Below is a small trained network, with its code and all its weights. Each question gives an input and a class and asks what happens when units are switched off, that is, made to give their printed mean instead of their output.

import numpy as np


def w(rows, s, z=0):
    codes = np.array(rows[::2]) - 128.0
    scale = np.full(codes.shape[1], s)
    scale[-1] = z or s
    return codes * scale


def norm(h):
    return h / np.sqrt((h * h).mean(-1, keepdims=True) + 1e-5)


def f(y):
    return np.maximum(y, 0)


def log_softmax(a):
    a = a - a.max(-1, keepdims=True)
    return a - np.log(np.exp(a).sum(-1, keepdims=True))


def net(x, mask):
    res = np.array(x, float).reshape(1, 8) / 4 @ E
    u = 0
    for l in range(3):
        y = f(norm(res) @ A[l][:, :-1].T + A[l][:, -1])
        res = res + np.where(mask[u : u + 6], y, B[l][:, -1]) @ B[l][:, :-1]
        u += 6
    return log_softmax(norm(res)[-1] @ U[:, :-1].T + U[:, -1])


A, B = {}, {}
E = w([
[2,65,89],'x0',
[125,135,122],'x1',
[145,100,153],'x2',
[154,88,162],'x3',
[43,216,181],'x4',
[125,133,124],'x5',
[114,155,104],'x6',
[127,129,129],'x7',
],0.0089)
A[0] = w([
[99,169,199,223],'L0N0',
[21,223,2,252],'L0N1',
[160,87,100,55],'L0N2',
[153,38,50,51],'L0N3',
[138,38,60,26],'L0N4',
[199,188,37,250],'L0N5',
],0.0075,0.0019)
B[0] = w([
[211,11,141,194],'L0N0',
[196,2,230,254],'L0N1',
[132,59,152,159],'L0N2',
[196,143,34,201],'L0N3',
[208,150,43,191],'L0N4',
[221,14,223,215],'L0N5',
],0.0072,0.0054)
A[1] = w([
[139,40,219,144],'L1N0',
[71,81,129,7],'L1N1',
[36,170,253,184],'L1N2',
[197,107,110,180],'L1N3',
[177,164,153,102],'L1N4',
[30,36,73,196],'L1N5',
],0.015,0.0017)
B[1] = w([
[41,156,79,254],'L1N0',
[113,130,158,153],'L1N1',
[254,101,34,176],'L1N2',
[53,180,132,210],'L1N3',
[90,55,188,165],'L1N4',
[184,200,223,193],'L1N5',
],0.014,0.013)
A[2] = w([
[93,254,86,157],'L2N0',
[61,138,135,113],'L2N1',
[78,221,106,84],'L2N2',
[77,175,126,99],'L2N3',
[86,44,79,155],'L2N4',
[108,172,241,251],'L2N5',
],0.013,0.0027)
B[2] = w([
[50,168,52,194],'L2N0',
[100,240,79,185],'L2N1',
[144,194,82,179],'L2N2',
[96,154,86,174],'L2N3',
[225,213,72,196],'L2N4',
[3,36,255,254],'L2N5',
],0.0084,0.0092)
U = w([
[82,137,250,199],'0',
[209,156,77,182],'1',
[75,201,124,56],'2',
[78,199,119,2],'3',
],0.011,0.00057)

Each question gives the input, the list of numbers given to net, and the class t.
The units are the neurons (one row each of A and B). Each row of codes is followed by its name. A weight is (code - 128) times the scale printed after its matrix; where a second scale follows, it is the last column's (A, B and U).
mask holds one flag per neuron, layer by layer. A switched-off neuron (its flag False) gives its mean, the last column of its row in B, instead of its output. The means were averaged over made-up inputs and are rounded, as every weight is.
A unit's drop is (log p(t) with every unit on - log p(t) with that unit switched off) / (log p(t) with every unit on - log p(t) with every unit switched off).
The circuit of an input: a set's keep is (log p(t) with only the set's units on - log p(t) with every unit switched off) / (log p(t) with every unit on - log p(t) with every unit switched off). Starting from the 12 units with the biggest drops (on a tie, the unit counted first), units are removed one at a time, each time the one whose removal leaves the highest keep (on an exact tie, the one counted first), for as long as the keep stays at least 0.8.
circuit, biggest first: the units of the circuit, biggest drop first
most important unit: the unit with the biggest drop
top k neurons: the k neurons with the biggest drops, biggest first
top k neurons in layer l: the k neurons of layer l with the biggest drops, biggest first
drop when u is switched off: that unit's drop, to one decimal
input [-8,6,-6,1,-8,5,2,-1], class 0: most important unit : L1N0
input [-3,2,-5,6,-4,-4,-7,2], class 3: top 3 neurons in layer 1 : (L1N2 L1N3 L1N5)
input [-8,5,-4,6,3,4,5,-7], class 0: top 2 neurons : (L1N4 L1N0)
input [-7,7,8,-8,2,-3,7,1], class 0: circuit, biggest first : (L1N4 L2N5)
input [6,-6,0,-1,-2,6,5,-2], class 0: circuit, biggest first : (L1N5 L2N5)
input [-1,5,-6,5,6,-5,-4,-8], class 1: top 3 neurons in layer 0 : (L0N3 L0N4 L0N5)
input [3,1,-8,3,4,-8,1,-8], class 1: circuit, biggest first : (L1N2 L0N3)
input [0,2,-4,1,3,-4,3,-4], class 1: top 4 neurons : (L1N5 L2N5 L0N3 L0N4)
input [5,-2,-3,1,-6,-2,1,-5], class 1: top 2 neurons in layer 1 : (L1N0 L1N4)
input [4,-1,4,-6,8,3,3,-8], class 1: top 2 neurons : (L1N2 L1N3)
input [3,3,-4,5,-7,-2,-6,-3], class 1: top 4 neurons : (L0N4 L0N3 L2N5 L1N0)
input [-7,-1,2,-7,6,-7,-3,-5], class 0: top 2 neurons : (L1N4 L0N0)
input [-8,0,-6,-7,8,1,-2,6], class 0: top 2 neurons in layer 2 : (L2N4 L2N2)
input [2,-3,-7,-6,-8,5,-2,3], class 1: top neuron : (L1N0)
input [-1,-7,4,8,-4,4,-1,8], class 2: top 2 neurons : (L1N3 L1N2)
input [-6,4,0,3,-6,5,6,-4], class 0: top 3 neurons in layer 1 : (L1N2 L1N4 L1N0)
input [-8,7,2,-3,-2,2,5,-6], class 0: top 2 neurons : (L1N0 L1N4)
input [2,7,-7,1,-7,-6,-4,-1], class 1: top 3 neurons : (L1N0 L0N3 L0N4)
input [4,-4,2,-2,8,-7,-4,6], class 1: top 2 neurons : (L1N2 L1N3)
input [-8,-1,4,-3,-6,7,3,-8], class 0: top neuron : (L1N2)
input [8,8,3,1,-4,-3,6,-8], class 0: top 2 neurons in layer 1 : (L1N5 L1N0)
input [-1,5,-8,6,7,-7,1,5], class 1: drop when L1N5 is switched off : 0.0
